Each row has a class, written after it.
-75  506  69  201  38  55  -1  -194  -61  199  -85  -34  -98  63  -153  69  100  -175  184  223  12  -395  -235  -191  106  -127  7  -14  -91  -161  -315  259  319  368  -59  -266  234  150  155  351  61  118 : <34>
292  51  -19  195  -98  -62  -218  79  -255  317  30  154  127  -74  -292  -251  243  50  -147  314  -99  -136  -380  -66  -40  126  -187  80  98  164  -61  -28  155  442  -136  63  174  -317  7  401  -119  30 : <48>
-17  327  -51  57  -27  278  157  84  204  -178  -311  -181  46  210  -166  46  339  -26  22  -17  118  -91  13  -451  75  -402  -65  82  -53  -236  115  -58  -56  193  14  175  55  276  -320  261  -78  90 : <75>
-262  574  -180  -124  230  268  -35  169  -128  -223  -314  168  -106  -28  -187  11  23  93  314  -80  49  193  -141  -430  186  11  117  135  -33  -186  -104  68  -217  235  86  -90  -69  343  208  48  -69  -60 : <151>
-82  507  -62  -40  108  117  156  185  -170  -162  -135  -159  84  -96  303  233  38  196  -12  -244  -52  488  8  -188  -49  -36  82  186  -101  191  46  -165  -164  -101  230  -229  51  146  255  -459  42  6 : <97>
112  -157  248  12  -29  59  159  -98  -7  57  -110  -150  37  55  -30  233  134  -323  -241  108  131  145  -10  -36  118  -71  -58  341  -134  343  -79  162  73  243  138  -285  271  -160  -245  634  -46  158 : <48>
127  22  71  21  -47  -139  101  -6  -224  85  -202  113  177  128  221  438  -174  -22  -304  29  86  137  -152  56  55  147  72  345  -100  394  -31  50  -100  146  365  -252  318  -309  87  58  -26  137 : <60>
25  220  93  88  59  205  27  5  164  -242  -27  -175  -43  435  -306  209  54  -30  251  -316  154  14  113  -184  104  -334  18  94  70  -121  -47  134  -176  279  241  34  27  131  -67  67  110  283 : <28>
73  145  15  47  -144  -115  -108  -142  -41  51  169  -23  -111  96  -83  -40  -1  49  17  389  78  -403  -242  -48  68  69  -88  -94  -4  58  -86  -59  48  113  53  49  105  15  -187  380  91  31 : <97>
-189  576  24  121  104  -48  270  107  106  57  -63  40  -13  -78  177  -206  73  51  166  -123  13  21  60  -113  -295  236  208  40  171  -89  221  -73  82  -253  -130  -165  -102  80  314  -461  -76  -116 : <31>
-21  291  -7  -19  213  187  -129  259  91  -99  -262  229  -96  -1  38  228  -152  -43  77  -170  -133  120  2  -291  129  16  -71  -41  -56  -6  -167  -65  -320  275  377  -180  -26  465  146  177  65  103 : <75>
-1  479  226  106  233  173  53  63  -273  -159  -1  -4  -102  211  124  513  -96  -42  63  10  98  321  -91  -25  -129  14  93  216  39  -229  111  85  -31  73  90  -471  -40  138  207  -27  161  -68 : <187>
-199  187  -66  -15  216  1  76  110  92  -78  -244  -309  208  -74  160  128  -79  -216  -252  99  304  -75  -108  -17  -234  277  193  467  148  480  96  21  230  12  258  -234  -314  -524  -25  6  2  -13 : <97>
-52  214  224  158  153  -32  160  310  -274  -138  -107  -81  -17  440  195  351  1  29  -136  -64  67  -76  -178  295  16  -17  -166  -65  197  -77  -179  -6  -236  4  210  -81  -47  221  433  -124  170  262 : <151>
63  89  -6  -17  167  73  97  70  -85  255  115  139  64  -195  -40  23  -54  -36  51  186  -153  -9  -78  -2  -276  77  9  -8  -14  82  -46  47  226  -151  -229  -213  -91  -57  40  -186  59  -227 : <187>
226  21  -370  71  -103  42  15  32  -84  -53  -61  -38  297  202  -196  96  54  -43  92  -218  -195  77  -72  -277  99  -391  -239  385  83  -42  11  -290  -41  473  230  43  266  -324  -161  -107  -152  56 : <34>
-145  -59  -393  -360  94  83  -292  -99  -179  304  -416  -40  63  -222  30  127  128  22  7  157  -247  -49  -3  -59  -66  -131  -125  143  -206  -132  28  -180  -27  172  -17  241  517  54  117  33  -147  -153 : <97>
-157  2  43  -8  183  130  88  129  -85  -87  -184  -14  -125  178  101  217  -45  -213  -71  76  167  -79  -56  -27  127  -105  -9  96  -66  119  -122  154  -70  34  109  -185  5  262  13  126  -7  244 : <97>
202  21  165  -1  -85  142  166  -121  233  18  -170  -89  92  86  185  562  -177  -120  -96  -289  -24  344  196  75  49  -265  221  213  -66  269  -73  67  10  -10  359  -107  82  -263  150  -7  173  -106 : <60>
130  323  -311  146  -205  159  -255  82  260  -139  15  197  55  199  -101  145  -50  -64  94  17  -217  134  159  -252  120  -244  -46  14  98  -162  -18  -152  -67  423  282  -201  -71  15  -121  248  43  4 : <187>
-112  56  -201  -276  16  -187  -57  -54  -280  256  -288  80  138  -110  -101  31  27  183  62  47  105  -44  -272  -47  151  52  -115  213  -123  23  -119  -110  -173  330  139  68  509  -214  97  291  -137  59 : <31>
-31  400  240  -149  194  57  174  13  -237  96  -48  28  8  -1  5  101  286  114  -94  -49  193  252  -84  -2  43  276  38  14  -216  81  -75  63  -179  -125  -208  -285  34  59  183  -100  20  -77 : <97>
-151  -156  59  163  -159  -86  -22  243  211  -242  146  -57  -262  89  -55  -344  -194  -121  207  214  90  -283  37  40  -60  102  66  -236  11  48  91  233  -11  -124  -35  -57  -320  169  -260  151  183  122 : <75>
53  -47  190  108  -29  -148  213  161  -157  59  -2  -75  -139  148  13  126  106  -91  61  155  -101  -18  -229  40  24  -196  -165  175  -32  -110  -39  17  -54  -43  -137  -178  129  10  85  272  31  6 : <48>
229  19  -154  -100  79  -31  -172  -125  -112  366  -143  -30  241  -205  -148  -48  -75  312  -8  220  -20  -576  -451  -40  6  356  88  -1  78  316  -146  -214  93  348  40  487  211  -343  174  164  -50  -157 : <63>
-76  108  41  172  -29  158  -41  -338  -85  321  120  -69  -75  35  -120  68  109  -102  -150  116  60  -73  155  -315  -155  -34  -122  122  -52  -250  153  -69  32  41  -295  109  280  515  -326  -42  -177  25 : <97>
73  102  -78  132  106  301  352  301  -2  -307  -5  -111  81  66  10  25  -157  11  196  -325  -69  405  65  -144  -33  -383  -122  87  86  218  -92  -17  -43  64  185  -138  -2  -75  1  -325  -11  281 : <151>
-37  619  -186  131  -67  57  0  65  24  150  -42  -29  -49  -214  123  197  -310  130  51  187  -25  -242  -221  -34  -231  168  191  78  -57  44  27  -5  161  175  59  -189  107  72  323  -153  72  -30 : <187>
40  -6  2  -6  126  -90  -204  74  -163  148  182  24  -25  16  -165  -113  159  -88  -36  339  182  -342  -191  -115  17  119  -100  -65  -33  298  137  7  94  75  -194  43  -50  8  -327  300  -86  43 : <31>
-115  -115  -17  -50  142  62  -310  -45  -30  49  -16  -107  -110  -152  -70  -185  113  64  -96  154  109  -224  156  213  43  75  104  -137  -77  159  112  99  68  116  -182  107  -5  41  69  148  70  -75 : <63>
65  368  -56  -30  -35  68  354  315  -57  -169  109  -15  107  -330  143  -149  180  368  -197  12  -180  -112  -472  -185  94  -64  -270  107  -169  -27  -277  -58  -195  157  -143  152  245  29  440  -148  -96  191 : <48>
-135  235  46  -110  125  23  43  -313  -362  250  86  40  103  -59  76  -15  241  -46  11  196  198  -41  12  18  53  66  97  348  -120  111  -71  177  262  263  39  -165  337  -440  227  434  -234  -104 : <31>
-10  -40  -265  -51  -99  -52  23  294  418  -282  -33  -248  87  26  -97  192  -148  203  38  -437  -169  212  169  34  18  -177  -126  8  -120  62  34  -162  -319  -73  23  150  -257  -140  -10  -373  89  -9 : <97>
-23  -27  75  -116  228  -54  -23  101  63  -65  -171  45  46  269  210  531  -65  -109  -91  -162  -40  59  -72  119  46  -95  -162  231  -175  72  -58  11  -101  92  167  -213  91  -75  70  -233  142  20 : <48>
79  -32  -29  181  -139  106  -229  -40  200  -151  203  8  -176  293  -218  -86  76  25  215  -60  -219  -146  51  240  264  -380  32  -272  205  -95  -185  27  65  161  61  155  -150  92  -76  378  94  131 : <31>
-115  541  -90  49  130  182  119  174  -134  -251  25  97  -14  137  155  112  -189  79  210  -232  36  284  -50  -126  -197  135  94  35  151  -173  -1  24  -110  -50  80  -187  -268  73  363  -545  147  -83 : <63>
-128  218  90  72  204  -39  90  415  -75  -414  -21  43  -165  18  70  178  -33  36  -134  -99  -122  39  -230  41  -21  -129  -282  -67  -6  -166  -153  18  -267  68  166  -155  -286  210  -8  -47  238  189 : <34>
-133  262  24  -208  -90  -147  28  44  62  109  76  198  -202  -309  -108  -394  -58  90  226  228  -46  -289  -90  29  49  288  227  -158  -240  237  -35  364  -142  -103  -31  -209  53  -173  136  142  23  -141 : <187>
-66  -142  160  5  -5  -69  176  -87  -339  124  -91  179  -187  147  -94  -104  -27  -159  206  166  -3  -106  -79  -143  100  -9  22  126  -66  -31  -71  360  -127  194  48  -43  291  -107  84  301  -123  56 : <151>
35  197  148  -13  147  34  -12  327  -92  -193  -88  -85  -74  281  73  373  237  51  -212  88  151  286  91  0  -145  -34  -103  -57  81  155  335  -125  -180  -226  123  -65  -147  486  -115  50  63  128 : <187>
-86  -83  214  -106  231  -80  -70  21  -556  154  162  145  -179  -5  -250  -139  -10  -146  -41  355  271  -385  -264  -142  173  152  6  141  -92  57  -59  369  -180  72  -279  61  -43  71  187  236  -35  -62 : <63>
-298  375  -380  -291  203  -48  -230  221  29  149  -175  -40  127  -370  -118  -106  4  108  87  281  -7  -293  -201  -114  -171  270  34  203  -85  85  16  -192  41  110  -155  -48  40  -47  19  84  -34  -94 : <187>
36  -112  -239  158  -287  -176  37  -217  184  290  30  -127  286  20  -85  -26  -64  -216  -18  -34  -254  -195  45  -35  -122  -145  -56  378  84  73  -92  97  243  299  49  -21  343  -758  41  9  -105  -28 : <75>
63  100  246  -54  76  25  50  199  -36  -212  -226  71  -299  163  -94  438  18  138  -175  -3  -253  300  -227  61  53  -84  -455  74  -192  -312  -80  80  -379  206  132  37  -111  322  197  237  126  -28 : <28>
10  127  -177  152  -192  229  276  -184  90  56  -142  -411  248  318  -116  -96  357  27  -84  -118  -77  55  202  72  -40  -509  -216  262  -26  -79  116  -47  161  -55  -77  69  164  -327  -189  -205  -263  -8 : <28>
-58  169  -115  -38  66  139  -235  435  413  -288  -82  -38  -290  -111  -193  82  -151  27  79  -97  -78  -52  4  5  106  -100  -77  -185  -158  126  -74  58  -336  -15  26  -67  -377  292  7  271  200  53 : <28>
13  266  -12  -175  84  96  65  114  96  -134  -220  1  -140  2  -89  337  -298  117  222  -61  84  62  -105  -128  5  -91  184  112  -69  105  81  55  -151  40  299  4  -78  194  133  138  123  -122 : <97>
32  100  134  191  -93  -169  260  200  -108  -109  86  55  -76  186  173  250  -213  -138  24  -181  182  252  -75  115  -54  0  -36  38  -86  -10  98  121  -82  -174  -51  -539  -2  -56  -1  -210  120  98 : <75>
62  -44  228  109  63  49  120  -99  -223  162  -101  -85  35  117  -126  -1  11  28  -71  -105  3  -114  -231  -142  49  29  -159  241  2  -44  -212  143  -202  203  8  41  262  -3  231  72  -50  130 : <151>
-28  199  -201  -182  134  129  70  562  15  -380  -65  -146  165  -203  -142  -148  -224  90  205  -116  81  -40  -129  -225  -219  219  193  77  32  263  96  -168  -215  -120  77  110  -499  121  -103  -172  216  -145 : <97>
287  -173  26  41  10  -81  -229  -407  -388  628  57  348  165  106  18  283  -297  -113  22  115  -125  -103  23  -21  30  343  39  -31  -116  62  -289  -51  118  384  -4  -45  480  -135  204  13  -89  60 : <151>
190  349  -59  72  -147  68  -57  -101  132  48  203  172  73  103  -287  43  175  80  108  -42  -147  120  -119  -115  104  -20  67  129  166  -140  -11  -85  117  335  12  13  -4  -61  21  213  -148  -25 : <31>
52  162  -49  122  -22  -20  51  204  229  -24  -254  120  201  -5  18  271  -24  7  -279  -241  -444  262  -32  -46  -116  58  -140  107  8  -218  -84  -74  -203  73  61  -180  -156  -75  83  -297  41  -60 : <60>
164  -19  214  -190  35  79  252  -50  -148  162  -195  240  76  -21  -46  179  119  133  -34  -181  -190  -143  -145  -189  209  -117  -102  268  -418  -184  -393  149  -391  273  157  22  499  62  331  168  2  -52 : <187>
52  -107  137  275  -106  147  72  -88  53  57  -50  -388  85  204  -142  -77  -4  -76  -116  34  -13  -358  156  -95  -179  -156  -50  -2  30  -126  122  91  1  37  -84  422  -166  29  -228  20  4  -11 : <34>
24  -178  392  -195  109  -34  103  144  -100  -71  -306  -158  -177  246  184  468  182  -69  -281  -72  132  269  -116  214  96  -51  -170  197  -234  77  -12  149  -302  -55  161  -95  145  150  260  134  92  216 : <97>
59  43  -109  244  -100  -117  -183  303  -115  111  120  208  -128  75  -263  -291  -146  -67  213  197  -3  -124  -227  112  -229  101  -119  5  91  318  -71  153  102  99  37  -288  -202  -335  -97  240  148  -25 : <97>
-30  -3  32  79  -13  -99  -36  -48  118  245  216  84  -56  46  -7  335  -199  -84  45  127  -299  -307  -226  135  -131  151  -131  39  135  -302  -118  -6  190  239  -188  239  -88  77  215  68  -45  -103 : <151>
100  55  -100  149  -310  -2  -144  269  321  -157  139  48  -166  39  -361  -20  46  7  125  -206  -427  226  171  -51  -47  -187  -170  -194  -23  -400  78  104  -296  174  -146  -40  -231  228  24  175  108  -57 : <60>
-121  59  -93  -43  -72  8  5  168  -34  -63  -236  -166  130  -8  -54  -157  -63  1  -31  208  64  -375  -157  -30  -63  115  51  109  -37  174  52  108  -46  115  148  174  51  -59  -75  82  58  -26 : <75>
-132  191  218  -106  229  116  58  250  195  -285  -285  -205  -327  21  155  553  104  127  -138  -101  -189  323  27  164  109  -66  -244  -89  -185  -251  -112  -122  -357  -10  159  -51  -211  421  218  259  114  41 : <187>
-128  -65  102  -53  -48  -102  316  28  76  -169  -247  196  13  -175  268  -167  26  161  -283  -125  96  88  5  30  132  210  173  65  -134  4  -27  60  -280  -56  72  -48  36  -173  -5  -111  -6  31 : <28>
95  -108  90  21  1  222  108  -129  -228  233  85  -54  -1  240  -37  154  35  6  58  -22  20  -3  39  207  -14  -246  -166  13  -213  -208  -83  73  41  -99  -229  41  158  120  70  -263  -15  -69 : <28>
-62  267  21  -39  121  -9  -69  141  -220  63  128  356  -104  -277  -43  -153  66  -100  -36  538  54  -111  -341  -210  -53  458  70  97  8  -9  -25  69  173  176  -156  -307  -102  198  19  568  -137  -34 : <97>
-5  -14  246  39  -85  36  73  193  307  -268  109  -258  -3  123  32  -13  251  -119  -112  -61  -174  -232  157  111  -44  -219  -130  39  -54  46  37  86  -48  0  163  143  -226  23  -128  334  126  -26 : <151>
-28  169  203  51  58  18  -14  -141  1  166  -60  -33  58  -109  183  226  96  -15  -162  0  -61  65  -6  -264  135  83  115  13  -49  122  -132  -111  -18  64  33  -30  39  279  -152  464  7  -24 : <75>
49  247  171  11  202  219  118  238  -61  -167  -2  134  -210  68  -149  147  -57  41  76  -113  94  189  -94  -91  27  -74  -40  -57  62  -98  139  170  -154  164  -23  8  -233  351  167  2  -39  48 : <187>
25  -113  99  49  -45  -163  -29  84  -19  49  -39  92  -223  -105  -299  -24  -322  -142  175  -156  -27  -160  -99  82  -55  -33  -124  -147  -74  -72  -1  173  -141  73  -48  121  -80  -43  -195  227  87  -36 : <28>
-43  326  0  -77  268  167  -41  70  181  -96  -109  -184  -159  249  -9  633  -176  63  56  -37  5  -31  -192  172  -26  -82  -81  153  30  39  -190  44  -29  -24  110  -55  -127  102  518  -135  210  -66 : <97>
277  -161  -63  120  -96  3  -108  135  -41  61  72  174  -29  37  -153  -84  -69  -22  64  -186  -239  -128  28  -238  133  -96  -206  -125  -227  158  -189  -113  -332  314  56  176  104  -76  -290  243  -58  169 : <48>
50  16  339  -33  19  -3  -170  -67  -216  -2  -102  268  -339  249  193  323  181  103  -13  -30  29  363  -30  208  361  36  -99  -316  -158  -72  -153  40  -226  159  185  -116  142  374  85  557  46  155 : <63>
-1  118  -227  11  -44  189  105  348  324  -98  -140  -98  -157  -282  -324  7  -214  10  280  295  -125  -238  -27  -362  -109  -147  135  -144  -24  51  172  9  -4  15  -38  313  -336  335  -191  168  74  -302 : <60>
86  409  -51  87  10  84  135  24  -164  91  37  353  -88  -12  311  256  -317  259  169  -154  -171  235  -159  31  -72  -7  36  -61  -92  -129  -133  -111  -8  124  24  -217  219  128  339  -305  90  5 : <75>
124  97  71  299  -255  18  178  -299  -297  244  227  -53  270  351  -83  -54  168  -237  108  67  40  -117  -20  -354  -160  -77  -174  373  171  -86  125  130  219  390  60  121  451  -250  -138  76  -236  -44 : <97>
-40  312  -6  -118  -81  16  259  54  326  -285  -185  73  78  -80  136  166  241  162  3  -335  -118  362  -110  -288  116  -90  66  266  116  -339  53  -40  -193  77  323  -58  7  49  297  57  -100  -114 : <28>
40  211  38  -32  111  -169  153  272  -131  68  -20  216  -172  219  117  482  -196  -97  264  -188  122  379  72  72  -106  150  343  -4  64  211  195  -24  -136  -163  53  -451  -52  99  171  -97  45  139 : <63>
-131  205  56  95  -29  -83  -9  159  -53  63  17  75  -119  -250  -61  -127  128  95  39  253  -69  -65  -200  30  -245  -16  -20  -141  92  -378  86  180  190  -151  -192  -7  -222  90  194  124  57  -253 : <187>
11  354  -22  80  -25  100  63  60  71  -71  41  314  -273  152  -38  221  -93  -111  442  -163  -137  309  -80  -222  102  -88  64  -95  65  -91  -162  152  -132  184  162  -414  209  177  143  -27  98  104 : <151>
-109  186  98  220  15  91  3  -6  -165  49  -106  46  -332  135  60  278  -355  -31  68  37  27  142  63  -144  -162  -57  -131  -100  30  -335  287  38  -202  59  -109  137  48  483  -45  -143  -2  1 : <63>
205  -49  -75  147  -205  26  89  28  -64  -88  43  -47  196  406  -207  -184  65  -117  -29  -139  73  -119  61  -124  24  -131  -30  -105  -11  24  -39  74  -217  -11  -97  -48  -87  -281  -358  -129  96  146 : <31>
-49  -191  32  -25  56  132  99  53  -124  232  -174  146  -83  -162  37  189  -113  91  58  85  -56  251  109  -132  -76  -43  11  20  -288  -239  129  -53  -118  -18  -286  22  240  347  -156  -57  -100  -78 : <151>
-21  281  -162  54  276  163  -255  420  -24  -162  0  -120  -120  76  -142  185  -60  58  186  -9  58  -22  30  -142  -55  -242  -84  -140  140  241  126  -176  -134  115  71  42  -263  335  -45  303  127  77 : <60>
-50  -105  -79  -78  57  -30  86  331  -214  -136  -79  -137  111  -201  -12  -82  227  209  -328  45  -33  -24  -212  -24  32  -138  -340  125  -166  -100  -79  -156  -252  64  -123  68  -33  163  -15  178  26  55 : <34>
-35  -286  29  -115  46  -46  191  -209  -331  222  -93  73  110  -149  222  92  -160  -121  -68  59  45  183  118  58  -107  22  -31  269  -119  65  53  -55  123  -70  9  -105  387  -141  -102  48  -152  -86 : <187>
215  -170  162  -93  -65  -39  111  -36  260  -83  -262  -137  -27  583  338  899  -99  -82  -95  -305  47  303  149  115  46  -101  15  116  12  232  271  -127  -275  147  568  129  208  -10  -84  -118  66  196 : <28>
